Below is a small trained network, with its code and all its weights. Each question gives an input and a class and asks what happens when units are switched off, that is, made to give their printed mean instead of their output.

import numpy as np


def w(rows, s, z=0):
    codes = np.array(rows[::2]) - 128.0
    scale = np.full(codes.shape[1], s)
    scale[-1] = z or s
    return codes * scale


def f(y):
    return np.maximum(y, 0)


def log_softmax(a):
    a = a - a.max(-1, keepdims=True)
    return a - np.log(np.exp(a).sum(-1, keepdims=True))


def net(x, mask):
    res = np.array(x, float).reshape(1, 6) / 4 @ E
    y = f(res @ A[0][:, :-1].T + A[0][:, -1])
    res = res + np.where(mask, y, B[0][:, -1]) @ B[0][:, :-1]
    return log_softmax(res[-1] @ U[:, :-1].T + U[:, -1])


A, B = {}, {}
E = w([
[169,238,127,189,29,155,163,188,91,221],'x0',
[120,143,46,90,200,2,200,183,154,172],'x1',
[140,136,127,96,129,104,117,110,63,151],'x2',
[136,157,95,99,204,165,68,56,247,210],'x3',
[102,84,116,139,142,163,140,144,106,163],'x4',
[178,73,130,82,79,129,168,133,130,182],'x5',
],0.011)
A[0] = w([
[155,202,147,181,38,173,147,158,88,128,176],'n1',
[126,95,168,74,185,175,76,58,175,136,192],'n2',
[119,144,61,117,194,45,159,167,157,156,215],'n3',
[113,47,151,108,134,92,158,174,82,18,254],'n4',
[141,204,95,190,96,125,180,197,105,162,166],'n5',
[143,234,111,150,123,175,103,124,166,250,22],'n6',
[129,82,181,141,91,179,98,92,94,85,212],'n7',
],0.013,0.004)
B[0] = w([
[85,96,171,177,105,161,47,159,115,163,255],'n1',
[167,148,56,146,119,158,91,13,121,117,209],'n2',
[106,67,30,103,178,71,188,173,153,144,249],'n3',
[122,139,230,101,176,95,203,128,134,97,237],'n4',
[144,227,173,125,92,105,214,176,101,168,250],'n5',
[135,82,233,61,191,96,168,82,138,2,227],'n6',
[159,128,190,108,107,213,81,114,147,93,202],'n7',
],0.013,0.021)
U = w([
[140,109,224,73,145,198,98,113,130,38,250],'0',
[106,74,182,110,174,63,188,123,131,92,244],'1',
[97,142,199,188,62,188,65,186,83,160,24],'2',
[107,207,133,146,99,92,169,223,94,194,86],'3',
[152,113,105,166,108,172,78,2,133,125,43],'4',
[136,104,22,87,181,125,110,100,172,135,28],'5',
],0.0089,0.002)

Each question gives the input, the list of numbers given to net, and the class t.
The units are the neurons (one row each of A and B). Each row of codes is followed by its name. A weight is (code - 128) times the scale printed after its matrix; where a second scale follows, it is the last column's (A, B and U).
mask holds one flag per neuron, in row order. A switched-off neuron (its flag False) gives its mean, the last column of its row in B, instead of its output. The means were averaged over made-up inputs and are rounded, as every weight is.
A unit's drop is (log p(t) with every unit on - log p(t) with that unit switched off) / (log p(t) with every unit on - log p(t) with every unit switched off).
The circuit of an input: a set's keep is (log p(t) with only the set's units on - log p(t) with every unit switched off) / (log p(t) with every unit on - log p(t) with every unit switched off). Starting from all 7 units, units are removed one at a time, each time the one whose removal leaves the highest keep (on an exact tie, the one counted first), for as long as the keep stays at least 0.8.
units of the circuit, in order: the units of the circuit, biggest drop first
unit that matters most: the unit with the biggest drop
top k neurons: the k neurons with the biggest drops, biggest first
drop when u is switched off: that unit's drop, to one decimal
input [-3,-5,5,2,-1,-1], class 4: units of the circuit, in order -> n2
input [5,1,3,-6,5,-8], class 3: top 4 neurons -> n5; n7; n2; n6
input [-1,8,-6,1,7,6], class 5: units of the circuit, in order -> n6; n3
input [0,-3,0,-6,8,8], class 0: top 2 neurons -> n4; n7
input [-5,-1,2,-1,-6,7], class 0: top 2 neurons -> n3; n4
input [2,-6,-2,0,-2,-4], class 2: units of the circuit, in order -> n1; n4
input [0,6,5,4,-1,-2], class 5: units of the circuit, in order -> n4; n3
input [-5,7,-4,1,8,-1], class 5: units of the circuit, in order -> n6; n3
input [-8,-2,5,-5,-1,2], class 0: top 2 neurons -> n7; n3
input [1,-7,8,-8,6,7], class 2: top 2 neurons -> n1; n6
input [-8,-5,7,1,5,2], class 4: top 3 neurons -> n2; n6; n5
input [8,-7,1,0,1,8], class 2: top 2 neurons -> n1; n4
input [8,0,-2,-7,3,1], class 2: top 2 neurons -> n1; n3
input [7,2,-8,-5,-6,-1], class 3: units of the circuit, in order -> n5
input [1,-2,4,-6,-7,-6], class 2: top 2 neurons -> n6; n1
input [-5,-1,-6,-4,6,5], class 0: top 2 neurons -> n3; n7
input [1,-6,-5,-5,-8,-7], class 2: top 2 neurons -> n6; n1
input [3,-5,-3,0,3,-1], class 2: top 2 neurons -> n1; n4
input [-4,0,-4,-3,8,7], class 0: drop when n3 is switched off -> 1.9
input [-6,0,-8,8,-8,1], class 4: drop when n2 is switched off -> 0.7
input [-2,7,3,7,-2,2], class 5: drop when n7 is switched off -> 0.0
input [2,2,8,-6,-1,-5], class 3: drop when n6 is switched off -> 0.2
input [1,7,-8,-1,-2,1], class 3: unit that matters most -> n6
